Below is a small trained network, with its code and all its weights. Each question gives an input and a target symbol and asks what happens when units are switched off, that is, made to give their printed mean instead of their output.

import numpy as np


def w(rows, s, z=0):
    codes = np.array(rows[::2]) - 128.0
    scale = np.full(codes.shape[1], s)
    scale[-1] = z or s
    return codes * scale


def norm(h):
    return h / np.sqrt((h * h).mean(-1, keepdims=True) + 1e-5)


def f(y):
    return y / 2 * (1 + np.tanh(0.7978845608 * (y + 0.044715 * y**3)))


def softmax(a):
    e = np.exp(a - a.max(-1, keepdims=True))
    return e / e.sum(-1, keepdims=True)


def log_softmax(a):
    a = a - a.max(-1, keepdims=True)
    return a - np.log(np.exp(a).sum(-1, keepdims=True))


def net(x, mask):
    ids = ['Παεζηθμξσφ'.index(c) for c in x.split()]
    T = len(ids)
    res = E[ids] + P[:T]
    u = 0
    for l in range(2):
        q, k, v = (norm(res) @ M[l].T for M in (Q, K, V))
        z = softmax(np.where(np.tri(T) > 0, q @ k.T / 2**0.5, -1e9)) @ v
        res = res + np.where(mask[u], z, O[l][:, -1]) @ O[l][:, :-1]
        u += 1
        y = f(norm(res) @ A[l][:, :-1].T + A[l][:, -1])
        res = res + np.where(mask[u : u + 8], y, B[l][:, -1]) @ B[l][:, :-1]
        u += 8
    return log_softmax(norm(res)[-1] @ U[:, :-1].T + U[:, -1])


Q, K, V, O, A, B = {}, {}, {}, {}, {}, {}
E = w([
[147,136,177,69,126,103,187,180],'Π',
[97,145,152,28,144,152,106,94],'α',
[175,86,96,95,97,106,144,114],'ε',
[113,138,143,128,129,158,105,70],'ζ',
[69,190,110,139,163,116,183,191],'η',
[54,55,112,184,135,115,100,146],'θ',
[134,120,76,89,130,133,135,101],'μ',
[163,119,157,137,106,157,106,68],'ξ',
[167,154,110,107,107,137,156,103],'σ',
[129,135,109,254,117,104,137,147],'φ',
],0.00089)
P = w([
[120,113,87,104,80,38,233,76],'0',
[111,109,64,150,65,125,140,115],'1',
[184,186,217,111,206,104,13,39],'2',
[55,59,195,187,153,190,214,124],'3',
[117,115,57,143,63,216,99,181],'4',
[146,176,254,121,207,48,33,18],'5',
[41,17,190,187,136,233,186,208],'6',
],0.00056)
Q[0] = w([
[238,230,122,88,180,42,2,70],'L0H0',
[55,63,215,169,190,111,159,161],'L0H0',
],0.0049)
K[0] = w([
[164,149,183,130,178,42,147,2],'L0H0',
[167,144,43,104,31,226,122,117],'L0H0',
],0.0045)
V[0] = w([
[189,100,4,103,151,160,41,88],'L0H0',
[63,70,107,229,191,152,54,162],'L0H0',
],0.0014)
O[0] = w([
[107,113,127,120,89,163,252,68,168],'L0H0',
[132,170,136,105,60,46,124,105,254],'L0H0',
],0.0019,0.0007)
A[0] = w([
[188,88,103,83,131,177,209,191,89],'L0N0',
[104,95,95,149,139,75,201,238,127],'L0N1',
[175,252,184,155,182,169,143,126,11],'L0N2',
[141,129,181,116,115,133,168,124,150],'L0N3',
[71,128,154,82,157,177,153,136,114],'L0N4',
[126,225,164,137,118,32,66,165,79],'L0N5',
[93,60,115,192,62,122,148,136,72],'L0N6',
[149,102,178,134,126,201,145,85,150],'L0N7',
],0.0025,0.0012)
B[0] = w([
[42,76,169,223,155,192,90,124,86],'L0N0',
[151,153,123,104,122,77,37,56,167],'L0N1',
[103,81,173,44,50,132,185,96,72],'L0N2',
[110,116,27,140,129,131,99,163,145],'L0N3',
[207,102,71,199,114,68,132,139,138],'L0N4',
[96,60,92,167,175,228,177,157,125],'L0N5',
[152,139,137,30,128,123,186,170,247],'L0N6',
[101,140,31,138,167,6,83,179,191],'L0N7',
],0.0015,0.0012)
Q[1] = w([
[2,53,115,225,161,29,170,167],'L1H0',
[218,139,205,85,209,146,149,22],'L1H0',
],0.0056)
K[1] = w([
[163,149,26,92,44,206,42,157],'L1H0',
[186,92,154,80,215,77,120,3],'L1H0',
],0.0057)
V[1] = w([
[99,252,121,177,135,154,149,151],'L1H0',
[217,97,155,191,81,124,140,126],'L1H0',
],0.0023)
O[1] = w([
[216,227,140,73,222,101,120,3,2],'L1H0',
[184,8,79,223,39,98,104,38,10],'L1H0',
],0.0015,0.00044)
A[1] = w([
[102,145,144,44,3,95,165,165,60],'L1N0',
[186,164,125,145,72,114,135,86,144],'L1N1',
[121,62,81,171,92,96,170,125,31],'L1N2',
[123,110,173,191,139,165,168,108,132],'L1N3',
[119,180,154,121,172,118,110,66,4],'L1N4',
[103,123,94,122,142,185,208,197,94],'L1N5',
[135,161,113,122,158,67,175,120,90],'L1N6',
[73,123,124,153,138,96,111,141,136],'L1N7',
],0.0034,0.0012)
B[1] = w([
[83,198,11,222,167,91,58,89,249],'L1N0',
[99,41,193,60,146,56,67,116,130],'L1N1',
[115,239,221,112,101,189,125,115,185],'L1N2',
[147,125,8,86,184,173,78,75,125],'L1N3',
[53,75,170,197,75,198,98,130,122],'L1N4',
[89,76,205,141,149,41,141,57,149],'L1N5',
[115,89,40,60,60,190,121,167,160],'L1N6',
[242,131,120,125,79,139,79,142,211],'L1N7',
],0.0017)
U = w([
[199,82,142,210,180,169,45,234,134],'Π',
[131,73,162,129,213,23,201,212,87],'α',
[43,83,205,232,35,191,153,107,88],'ε',
[124,63,27,53,43,174,179,202,144],'ζ',
[82,223,169,4,215,165,89,185,32],'η',
[64,203,47,200,109,40,69,108,244],'θ',
[51,127,176,113,180,113,253,31,179],'μ',
[223,235,203,124,39,165,155,132,140],'ξ',
[184,114,59,154,209,209,150,27,92],'σ',
[182,63,170,44,76,31,55,36,98],'φ',
],0.0061,0.0012)

Each question gives the input, a string of symbols that net reads in full, and the target symbol t.
The units are the heads (2 rows each of Q, K, V and O) and the neurons (one row each of A and B). Each row of codes is followed by its name. A weight is (code - 128) times the scale printed after its matrix; where a second scale follows, it is the last column's (O, A, B and U).
mask holds one flag per unit, layer by layer, with each layer's heads first. A switched-off unit (its flag False) gives its mean, the last column of its rows in O or B, instead of its output. The means were averaged over made-up inputs and are rounded, as every weight is.
A unit's drop is (log p(t) with every unit on - log p(t) with that unit switched off) / (log p(t) with every unit on - log p(t) with every unit switched off).
The circuit of an input: a set's keep is (log p(t) with only the set's units on - log p(t) with every unit switched off) / (log p(t) with every unit on - log p(t) with every unit switched off). Starting from the 12 units with the biggest drops (on a tie, the unit counted first), units are removed one at a time, each time the one whose removal leaves the highest keep (on an exact tie, the one counted first), for as long as the keep stays at least 0.8.
units of the circuit, in order: the units of the circuit, biggest drop first
top k neurons: the k neurons with the biggest drops, biggest first
k most important neurons of layer l: the k neurons of layer l with the biggest drops, biggest first
input η ξ θ θ θ ζ ζ, target θ: most important neuron of layer 1	L1N0
input ζ θ η ζ ζ, target η: 3 most important neurons of layer 1	L1N0, L1N7, L1N1
input θ ζ ξ α, target ζ: 2 most important neurons of layer 0	L0N4, L0N7
input ζ φ α ξ, target φ: top 2 neurons	L0N7, L1N1
input ε ζ θ φ σ, target φ: units of the circuit, in order	L1H0, L1N1
input ζ ζ ζ θ, target ζ: 2 most important neurons of layer 0	L0N1, L0N2
input α θ ζ, target ε: top 4 neurons	L1N4, L0N6, L0N2, L1N0
input μ θ ξ μ θ θ ε, target θ: units of the circuit, in order	L0H0, L1N0
input σ θ η, target μ: top 2 neurons	L0N2, L0N5
input θ θ σ, target θ: top 3 neurons	L0N2, L0N7, L1N0
input η ε θ α, target ε: top 2 neurons	L1N2, L1N0
input ζ ζ θ φ ζ ζ θ, target ζ: top 4 neurons	L0N1, L1N6, L0N2, L0N6
input α θ θ θ φ, target φ: top 2 neurons	L1N1, L0N5
input ζ σ φ ζ, target σ: top 2 neurons	L1N3, L1N0
input ζ θ ξ Π η θ θ, target η: units of the circuit, in order	L1H0
input ξ ξ ξ η η, target η: units of the circuit, in order	L1H0, L1N0
input ζ θ ξ μ, target θ: top 2 neurons	L1N0, L0N5
input α θ η σ θ φ, target σ: top 4 neurons	L0N5, L1N3, L0N7, L0N2
input θ θ θ φ ζ, target φ: top 4 neurons	L1N1, L0N6, L0N2, L0N7
input α ζ θ θ ξ σ ζ, target ξ: top 2 neurons	L1N2, L0N7
input ζ θ φ ξ, target θ: units of the circuit, in order	L0N7
input ζ μ α φ ζ, target φ: top 2 neurons	L1N1, L1N0
input θ Π μ μ, target Π: top 3 neurons	L1N0, L0N0, L0N6
input θ ζ θ φ, target ζ: 2 most important neurons of layer 0	L0N1, L0N4
input ε θ φ, target σ: units of the circuit, in order	L1N3, L0N5, L0N2
input ζ φ ζ η ζ, target η: 2 most important neurons of layer 0	L0N1, L0N0
input μ θ θ, target Π: most important neuron of layer 0	L0N6
input θ μ σ, target θ: 3 most important neurons of layer 0	L0N2, L0N7, L0N5
